In the rows, zero is written as 128.
Each row has a class, written after it, and each block has its own classes.
[112 166  87 133 101 139 166 101 132 142 120 115 120 166 169 125 157 182
 157 145  98 124 156  85 156 104 161 184 135 109  96 149]  zit
[127 101  71 141 183 128 122 191 133 113 158 219 183 102 102 101  30 175
 108  99 192 152 126 172  82  69 128 168  64 153 128 108]  Dagar
[172 110  79 134 158 138  97 161 137 149 111 158 117  99 135 122 106 130
 138  84 147 158 169 173 100 133 136 192 141  91 115 118]  sutu
[148  90 141 164 125 137 114  98  91 153  80  74  83 138 136 109 163  75
 104 156  49 103  95  55 119 153 158 152 165  72 147 111]  lop
[103 138 116 138 142 120 141  97 143  93 120 133 149 141 131 121 142 134
 129 131 127 126 142 125 137 103 144  92 113 147 125 114]  fak
[188  78  90 171 179 157  97 110 146 122  90  90  86 106 135 121 141  99
 132  95 125 130 137 146  93 160 170 105 154  90 156  96]  fak
[144 103  71 143 118 103 152 108 159 161 140 128  83  40 111 149 103 152
 148 105 202 126 116 167 154  97 142 183 138  94 142  73]  sutu
[117 150 148 129 149  98 119 105 126 126 178 163 153 156 111 117 118 112
 105 153 128 137 134 127 115 113 140 133 102 155 134 136]  sutu
[117 138  91 132 110 129 146 123 125 135  94 127 139 139 132 123 125 156
 139 120 128 134 148 112 150  99 132 172 140 117 107 120]  zit
[111 141  98 136 156 134 123 129 131 137 181 164 153 149 141 111  60 184
 119 146 152 136 158 119  93  78 156 186  83 137 144 132]  zutom
[119 112 111 142 161 111  99 172  96 106 111 175 156 117 118 107 106 117
  85 123  96 146 136 117  81  93 121 180 118 133 109 130]  lop
[127 117 103 160 148 134 117 126 139  95  97 124 124 133 134 135 141 117
 132  96 116 144 138 137 121 124 143 117 141 123 109 107]  sipa
[150 108 109 153 147 101  99 159 132 124 114 157 123  84  86 120 136 128
 130  92 141 141 135 163 146 105 116 158 145 125  95 123]  Pob
[121 123 118 136 168 176  91 129 120 110 106 140 163 186 151 106  91 139
 108 124 115 151 155 110  76 126 161 138 115 120 150 126]  zutom
[135 144 107 139 139 113 137  98 145 124 143 113  95 109 136 146 158 125
 144 127 130 129 140 135 133 132 150 140 139 117 120 136]  sutu
[101 148 126 156 162 141 133 102  90  44 110 154 178 206 141 115 161 121
 104 141  31 140  96  75 108 125 164 100 101 134 112 160]  zit
[134  79 110 154 170 119 108 131 112 118 124 187 156 102  84 116  82 108
  96 104 145 145  70 143 115 106 142 147 101 109 152  82]  sutu
[ 86 116 145 116 147 119  89 150  54  88 127 211 219 182  96  86  90  86
  68 158  70 157  96  66 117  88 133 193  89 133 125 126]  sutu
[106 121 156 149 153 116 122 145  99 105 131 173 184 170  90  94 120 105
  99 146  97 127  93  98 123 115 126 121  98 146 121 137]  Dagar
[130 127 108 147 115  85 141 105 161 137 127  92  87  65  98 145 130 143
 148 119 174 123 148 158 143 107 124 150 154 122 137 110]  zutom
[109 136 127 146 149 120 128 115 113 126 129 141 130 158 136 106 128 125
 101 150  82 123 129  99  95 110 149 148 112 130 121 142]  lop
[148 108 164 119 155  84  61 210 107 135 146 210 197 116  57  99  78  93
  84 105 147 159 144 177 103  95  63 152 120 166 114 131]  zaru
[121 146 128 133 149  94 105 165 147 164 160 173 165 145  99 109  86 141
 122 113 170 151 191 176 118  84  97 163 119 179  92 128]  sipa
[106 137 102 148 108 125 176  67 138 142 124  87  83 122 161 133 148 155
 134 162 104  97 114  88 148 104 173 134 127 109 133 114]  lop
[ 90 181 108 112 102 138 167  59 141  89 112  84 107 163 188 152 180 137
 154 160  96 129 156  83 153 134 178 114 137 121 116 139]  sutu
[155 150 161 154 149  99 128  66 160 123 126  72  92 146  97 136 153  73
 124 125 130 123 147 165 110 165 130  51 164 164 138 149]  zit
[111 188 122 117  74  97 174  57 188 144 123  33  66 123 162 156 222 148
 185 154 152  99 210 112 187 129 139  99 180 139 109 130]  fak
[133 116  84 141 169 169 129 102 143  91 109 150 132 142 155 135 122 145
 137 100 126 145 115 140 109 133 181  89  99 102 138 108]  sutu
[119 119  69 178 133 133 152  89 137  62  97  74  70  95 160 171 183 125
 151 108  98 125 102  97 142 128 176 125 154  96 109 112]  sipa
[129  79  71 150 113 125 147 138 128 170  99 146 126  74 114 112 110 167
 146 115 160 118 104 115 173  76 139 200 128  75 132  60]  fak
[114 119  95 136 126 153 124 135 128 111  90 150 140 145 141 112 136 163
 139 112 119 137 134 115 153 104 156 143 121 112 100 112]  Pob
[140 130 156 158 171  88  99 106 136  89 160 131 115 123  83 119 151  85
 104 131 116 129 117 146 112 126 138  87 130 171 124 149]  Pob
[142 156 189 133 102  68 135  73 146 186 161  91  90 125  89 127 183  87
 136 164 126 107 136 116 175 146 119 126 165 129 137 135]  sutu
[122 178 150 138 141  95 154  66 174 163 184  95  92 150 137 120 131 141
 129 171 135 103 184 153 112 111 147  80 118 182 128 154]  lop
[110 125 108 142 144 135 135 129 123  69 108 138 153 140 128 125 119 117
 118 122 126 132 121 116 117 120 142 109 114 139 121 122]  Dagar
[143  86 120 167 149 124  97 130 112  57  74 131 129 105 104 137 166  89
 110 104  82 139  75 113 131 131 145 100 143 102 125 112]  zaru
[120 121  87 139 128 144 139 130 155 150 108 149 144 135 142 111 124 186
 155 118 160 128 167 136 144  94 145 133 111 113 122  87]  fak
[ 76 168 117 135  99 110 150  94 126  83 111 103 129 163 154 145 163 119
 135 147  94 132 155  78 159 101 145 143 148 143  89 128]  sipa
[113 137  79 136 138 170 151 128 147  97  94 123 135 155 167 126 117 159
 145 112 142 133 156 123 121 128 162 117 114 124 109 125]  Dagar
[153 122 142 175 131  72 123  96 138 115 133  71  60  83  98 153 196  62
 134 121  98 119 110 125 143 147 127 130 187 122 115 134]  sipa
[111 175 191 118 136  91  99 118 125 128 175 152 176 207 107  98 119 103
  90 173 104 134 171 124 120 113 116 110 108 197 116 169]  zaru
[145 102 101 169 163 165 111  98 134  71 119 119 109 135 150 137 136 125
 117 121  97 129  89 111 102 136 188  89 117 102 151 117]  zaru
[153  99 134 160 168 122  87 140 110 119 119 130 124 125 106 111 118  96
 110 119  99 135 127 116  87 136 136 155 137 106 143 136]  zutom
[126 163 116 131 122 107 148  73 153 131 162 100  88 121 144 147 163 130
 149 150 132 120 150 124 141 127 155 135 136 128 127 140]  sutu
[151  58  83 158 111 115 114 146 118 125 103 110  74  24  92 145 112 101
 122 105 161 122  74 123 135 104 130 200 162  77 141  81]  zaru
[135 173  87 131 115 159 166  84 177 121 105  49  76 162 195 144 161 156
 177 137 140 118 206 124 131 158 178  94 153 125 113 140]  Dagar
[103 135 128 126 135 104 102 176 101 107 111 173 183 139 112 108 112 138
 110 121 111 151 165 108 118  91 104 196 122 131 103 138]  zutom
[159 105  69 139 156 126 105 172 150 158 139 154 124  88 130 113  96 163
 140 101 184 141 190 163  98  93 128 186 125 121 122 102]  fak
[168 101 103 146 156 154  94 125 133 145  94 125 113 126 137 123 122 111
 126 100 134 144 148 136 113 153 151 150 146  87 140 100]  sutu
[ 79 152  84 143 169 104 132 149 150 106 177 229 207 157 109 119  67 215
 123 112 168 166 140 185 116  51 131 125  46 194 102 131]  sipa
[105 178 147 126 135 122 124  91 121  49  90 103 129 181 156 148 225  84
 132 141  47 143 154  78 137 162 157  83 151 131  90 174]  sutu
[193  73  66 175 171 139  97 157 149 148 105 127  86  70 130 122 133 135
 148  81 152 133 151 163  97 134 146 160 150  79 131  95]  fak
[162  70  74 171 185 165  98 138 113  52  56 116 116 101 144 132 159  93
 125  80  86 140 109 115  90 151 164 103 140  76 134 100]  fak
[149 121 123 149 154  84 112 140 127 176 175 167 143 117  66 102  61 119
 103 123 173 135 138 169 103  85 104 191 124 157 131 125]  zit
[108 125 125 149 129 123 122 103 113  71  79  93 120 131 131 140 165 105
 126 132  83 131 120  84 127 134 150 126 153 105 130 130]  zutom
[151  93  54 155 133 167 122 141 144 105  81 125  86  85 156 136 141 164
 157  77 141 130 136 129 147 121 167 152 140  79 100 102]  Pob
[131 103 140 184 166  93 113 118 111  36  81 124 124  90  82 146 209  85
 122  98  57 135  62 116 129 143 132  90 150  98 120 141]  zutom
[109 119 109 150 180 107 106 166 121  61 104 194 163 106 108 121 132 128
  96  95  98 156 125 165  68  99 114 118 106 148 101 141]  lop
[105 151 121 103 104 120 112 151 140 167 154 168 172 163 127 102  51 167
 115 151 183 140 202 134 136  68 119 178 102 168 113 116]  zaru
[116 120 116 168 126 137 166  61 119 120 115 109 114 151 130 123 145 137
 131 148  85 108  63  78 147 121 174 117 120 100 148 114]  zit
[111 178  96 132  95 119 170  78 177 173 159  72  82 142 173 141 127 177
 168 157 160 118 199 124 159 100 161 154 143 146 113 120]  sipa
[145 120  97 143 113 129 137 105 142 164 108  71  73 101 146 133 117 139
 150 129 145 118 157 111 134 127 155 185 161  87 143 110]  zutom
[186  88 118 168 125  98 128 124 156 210 114  56  32  34  83 132 143 111
 157  98 168 109 127 166 134 150 117 191 196  66 150 103]  zutom

A new block, with new classes.
[100 121 134 127 149 119 142 106 102 130 167  73 156  97 155 101 109 131
 107 148 109 182 130 152 138 132  98 141 105 141 140 107]  maf
[117 100 115 131 145 111  87 119  97 114 141  74 135 142 113  63 128 125
 112 150 107 188 133 153 125 118 113 123 181 118  99 105]  Naguk
[136 140 157 152  96 138 171  78 156 135 137 104 125 140 145  83 136 144
 145 120  54  79 125 179  45 127 123 101 104  97  92  88]  fafas
[105 120 134 163 115 156 135 151 128 138 119  99 135  97 212 134 113 112
 144 125  53 181 164 166 103 109 150 107 156  63 137 147]  vapad
[ 85 108 117 183 151 139 151 152  99 108 118  81 107  98 119 153 126  75
 108 117  72 182 116 107 157 145 110 175 128 146  84 155]  maf
[ 78 113 151 137 168 129 111  97  74 113 169  40 143 117 109  84 107 143
  90 184  82 201 143 115 137 138  97 137 138 124 138 120]  nuvid
[ 67 142 149 138 119 139 142 184 115 143 104  96 145  76 127 151 129  62
 150  99 109 164  87 118 135 160 119 167  65 161  90 165]  Mado
[117 101 148 139 117 139 128 160 119 156 106  58 118 135 189 125 128 109
 108 151  78 198 147 144 116 123 151  81 181  86 130 135]  Bug
[ 93 186  95 139 125 118 169 119 126 123 124 154 170 167  77 113 143 125
 111 147 170 167 170 103 152 157 111  83 130 132 190 157]  nube
[ 80 172  70 160 134 136 152 111 143 131 130 130 153 155 105 158 120 149
 109 151 132 153 168 107 161 143  96 107 140  79 166 150]  lefeb
[137 165  90 122 123 107 138 101 124 139 128 140 158 163 116 133 124 158
 110 141 168 151 181 116 142 132 129  83 149 127 176 140]  nuvid
[ 80 115 153 167 159 130 142 103 100  63 165  49 150  87 118 108 104 108
  90 173  74 210 123 121 153 120  91 166 140 118 121 125]  maf
[ 90 124 108 135 147 119 110 108 138 121 165  78 146  97 129  94 102 161
 103 173 106 179 130 167 133 124 105 129 135 116 119 104]  pof
[ 95 120 128 181 111 158 149 186 131 128  96  99 135  90 197 139 133 110
 137 113  60 189 161 151 120 119 156 102 149  68 102 159]  Naguk
[ 69 129 138 168 133 141 199 168 104 117 119  91 122  75 127 138 125  71
 109 121  67 173 113 110 166 156 107 166 106 161  81 141]  kubar
[ 81 115 118 119 167 134 123 119  97 126 176  72 151  96 123 108  98 135
 121 179 126 187 110 136 145 133 110 161 121 142 118 105]  pof
[ 72 118 151 165 137 110 160 156 108 128 124  99 104 135 113 111 139 103
  88 141  88 162 107  98 146 151 108 146 118 137 106 150]  lefeb
[103 110 143 136 145 131 144  98  95 131 163  77 128 137 114  46 119 120
  83 186 119 174 121 160 121 130 114 134 155 122 127 104]  Zopo
[119 191  98 112 118 119 135 122 132 146 118 159 208 115 115 171 117 156
 131 100 196 147 201 100 165 158 107  74  91 139 197 153]  maf
[100 191  85 133 138 140 137 105 124 133 115 148 174 153 109 171 126 120
 136 135 154 130 158  99 149 172  99 106 111 128 189 146]  Mado
[154 125 140 152 112 143 126  45 160 132 156 110 122 111 149  78 130 160
 164 114  60  67 129 217  27 140 119 117 111 104 104  74]  nube
[119 113 133 141 109 140 142 166 119 171 104  81 120  92 207 138 126 104
 122 135  99 196 157 142 105  98 188 114 155 115 108 149]  nuvid
[102 147 155 132 100 136 137 177 131 149  97  97 178  93 189 143 113 104
 153  94 115 207 150 157 123 130 152 118 153 115 117 158]  Bug
[123 136 159 155  91 102 166 177 133 164  93 113 140  87 192 111 125 132
 116 105 116 195 137 170 100 109 153 122 169 134 105 144]  nuvid
[112  96 145 118 167  83  83  93 104 124 172  55 146 162 111  43 114 136
  80 176 130 196 142 148 117 133 118 126 158 111 123 103]  Bug
[ 96 109 115 131 151 124 136 121 104 102 167  77 154  90 128  90  97 114
 118 148 118 209 137 160 166 128 111 159 160 129 119 124]  kubar
[116 121 136 152 130 119 130 113  93  79 149  81 134 122 150  86 112 104
 132 144  90 192 110 147 131  88 150 169 186 144  78 113]  Naguk
[ 93 163  83 109 149 133 175 121 132 141 135 141 179 135 101 149 114 141
 119 135 181 148 159 106 167 146 118 108 116 125 191 148]  fafas
[ 95 119 146 117 166 127 113  88  97  96 177  64 156 125 100  93  96 126
 101 172 124 189 126 124 140 123 120 144 163 131 148 114]  Bug
[ 77 125 141 130 167 104 107  94 110 135 175  74 139 124 113  47 114 161
  80 182 128 180 135 146 137 138 118 145 130 132 150 112]  nube
[ 76 122 146 151 177 117 119  81 107 111 179  67 160  93 141  68 105 155
  99 163  84 191 146 161 126 140  98 170 125 123 133 104]  nube
[ 64 132 114 140 147 146 176 162 128 144 120  94 149 103  93 142 127  84
 122 105  96 145 121 119 152 164  94 158  55 117  96 153]  fafas
[ 80 193 105 129 146 152 182 102 131 109 128 149 188 139  88 161 120 123
 124 138 136 127 162  87 158 157  99 118  99 116 190 146]  fafas
[ 72 138 156 163 139 121 169 153 116 113 121  95 155  60 135 146 127  82
 117 104  89 176 132 104 146 154 122 175  63 165  89 156]  nube
[106 163  74 157 151 160 150  83 125  98 140 132 173 130 102 158 117 121
 143 131 125 158 190 123 146 153 112 118 141 100 175 151]  nube
[152 115 131 124  89 170  79  62 148 139 144  86 131 107 158 102 120 130
 186 119  72  83 126 210  36 130 130 104 111  86  91  92]  Zopo
[123 174  76  85 123 134 112 112 127 164 124 138 176 148  96 138 119 157
 138 129 191 143 182 127 153 156 119  79 126 132 190 146]  nuvid
[130 128 136 149 122 141 112  78 143 117 140  93 150 115 175 104 124 136
 171 125  58  85 119 190  55 159 112 120  89  71  97  87]  Naguk
[ 84 178  68 150 161 163 135  97 107 116 137 126 170 141 108 189 110 121
 130 150 131 160 171  90 165 148  98 120 134 104 197 151]  Mado
[ 69 132 150 184 145 140 171 142 116 129 121  84 106 103 101 127 128 101
  80 147  78 141 109 105 136 167 108 128 105 128 129 151]  Mado
[123 125 151 132 136 153 118  80 146 130 153  78 170  96 141 118 104 149
 165 124  95 116 125 181  65 153 106 137 111  78 105  87]  Bug
[ 95 171  97 129 147 136 141 126 130 115 129 168 198 120  95 150 123 114
 142 103 161 138 187 111 140 156  97 107 115 128 178 164]  vupep
[ 89 133 126 171 122 131 172 159  95 125 115  95 115 119 127 149 135  58
 105 115  70 173 110 109 147 132 106 147 104 149  98 149]  maf
[110 107 137 139 157 112 123 101 100 107 155  75 140 141 127  41 127 136
  89 181 101 178 139 154 123 130 115 119 168 111 123  94]  Naguk
[104 124 161 117 154  97 123  87 119 118 166  92 154 153 109  45 119 162
  87 168 122 151 139 145 119 134 109 119 130 111 153 107]  fafas
[135 114 143 132 128 132 101  82 143 146 160  97 148 116 138  89 124 138
 148 118  81  78 145 185  45 134  96 104  85  81 105  90]  vupep
[127 100 140 152 125 137 131 165 126 154 106 103 123 103 205 154 127  90
 129 106  76 142 156 148 107 120 147 114 134  94 116 152]  vupep
[109 126 136 141 109 143 128 152 129 146 112 130 135 101 187 150 129 117
 151 104 100 164 152 137 110 114 153 121 149 120 128 149]  lefeb
[132 128 162 144  84  93 158 170 135 168 113 137 136 119 195 113 132 126
 119  93 122 160 145 162 108 106 153 106 130 114 112 145]  lefeb
[124 119 155 150  89 107 156 165 131 163 100  87 102 133 188  97 133 123
  97 144  86 164 140 140 116 120 157  68 157 109 126 138]  vapad
[ 55 116  90 154 163 116 125 160 127 128 130  98 138 119 113 131 128  77
 130 118 101 160 105 134 138 165  80 173  87 123  96 163]  vupep
[ 69 132 110 181 127 131 165 147 129 132 123  87 103 106 126 130 120  89
 100 124  57 151 128 119 136 142 128 125 104 121 101 159]  vapad
[ 80 112 145 139 155 103 120 117  99 122 159  66 155 105 149  90 113 119
  99 148  92 208 145 134 144 124 103 165 130 135 101 117]  lefeb
[108 133 144 168  92 137 145 167 129 149 100  94 131 103 182 131 128 121
 130 114  77 192 164 151 102 111 161  98 151  96 108 166]  nuvid
[ 82 132 148 126 146  94 139 128  98 107 167  81 171 117 131  77 110 140
 115 156 131 179  94 138 146 135 100 152 101 129 119 112]  Naguk
[ 95 151  87 109 161 132 125 113 112 131 130 125 195 111 100 150 121 132
 138 136 193 173 169  96 154 188  94 102 112 148 194 146]  maf
[126 151  66 135 151 156 134 101 125 133 121 132 168 154 100 141 126 118
 135 148 166 158 188 131 140 165 114  87 166  92 190 145]  Mado
[ 95 155  84 145 155 114 142 119 122 125 126 141 162 130  97 154 135 150
  96 136 159 163 178  81 160 162  87  95 117 141 184 143]  maf
[112 126 145 131 102 138 132 173 132 174 112 109 134 107 187 109 132 135
 134 109 102 175 158 175 126 123 150 104 124 106 134 149]  nube
[101  93 152 153 150 126 131 103  98 118 161  58 126 116 115  52 111 133
  90 185 126 190 122 146 118 130 132 143 172 118 104 116]  Zopo
[ 96 115 115 110 158 114  88  90  96 112 173  75 147 132 125  55 110 133
 130 159 126 166 118 158 127 144 130 131 139 144 133 112]  Naguk
[123 120 148 154 135 106 145 101 116 119 164  96 120 123 120  50 114 140
  82 161  95 157 136 171 110 121 132 117 156 145 104 100]  pof
[141 130 144 139 109 100 129 163 116 179 101 121 128 157 232 124 138 135
 122 128 111 172 141 161 115 116 140 113 151 109 137 125]  Mado
[119 142 107 159 105 117 148 160 122 168 103 110 133 129 211 146 131  99
 135 102  93 184 148 163 119 117 141 120 136 124 110 145]  Mado
[107 125 127 128 147  89 122  93  90 137 160  79 127 127 131  85 117 141
  87 146 115 173 115 136 136 127  94 135 140 191 136  96]  maf
[120 118 141 143 133 169 108  84 156 130 147  84 157  85 130 112 113 132
 172 120  81  82 146 179  54 160 105 115  97  69 102 110]  vupep
[ 95 122 161 147 160 107 151  98 106 120 161  80 145 135 135  49 112 146
  84 161  93 183 142 151 120 112 123 155 163 123 118 105]  fafas
[112 134 160 124 117 158 120  95 149 124 152  78 157 104 125 130 109 151
 156 128  79 103 110 166  83 146  93 115  88  73 123  99]  Bug
[ 94 126 133 187 122 138 188 165 117 115 115 111 115 103 112 110 135  90
 116 100  80 145 122 130 130 143 140 134 115 133  69 152]  Naguk
[ 92 111 170 142 151  93 156 118  87 116 170  75 146 116 136  52 114 123
  90 162  91 190 122 140 119 131  99 135 127 133 127 106]  vapad
[140 126 158 153  74 153 168 101 166 147 129  89 111  96 152  98 122 156
 149 130  86 106 112 184  66 112 142 102 162 105  87  95]  lefeb
[ 68 116 136 143 154 117 124 125 108 139 152  78 140 112 121  61 119 143
  86 178 137 198 125 138 131 141 117 150 139 131 114 123]  Zopo
[127 140 144 149 105 159 108  65 144 102 145  88 151  96 157 122 116 140
 181 118  47  72 123 176  50 150 120  92  88  76 114  99]  Naguk
[ 84 127 109 150 146 114 157 185 100 147 115 126 130 115  98 152 134  96
 102 113 118 165 128  95 165 162 100 137  84 166  96 150]  pof
[104 111 129 131 135  95 134 140  97 129 146  72 132 115 143  70 107 136
 101 145 126 194  92 168 151 114 120 144 174 146 111 112]  Naguk
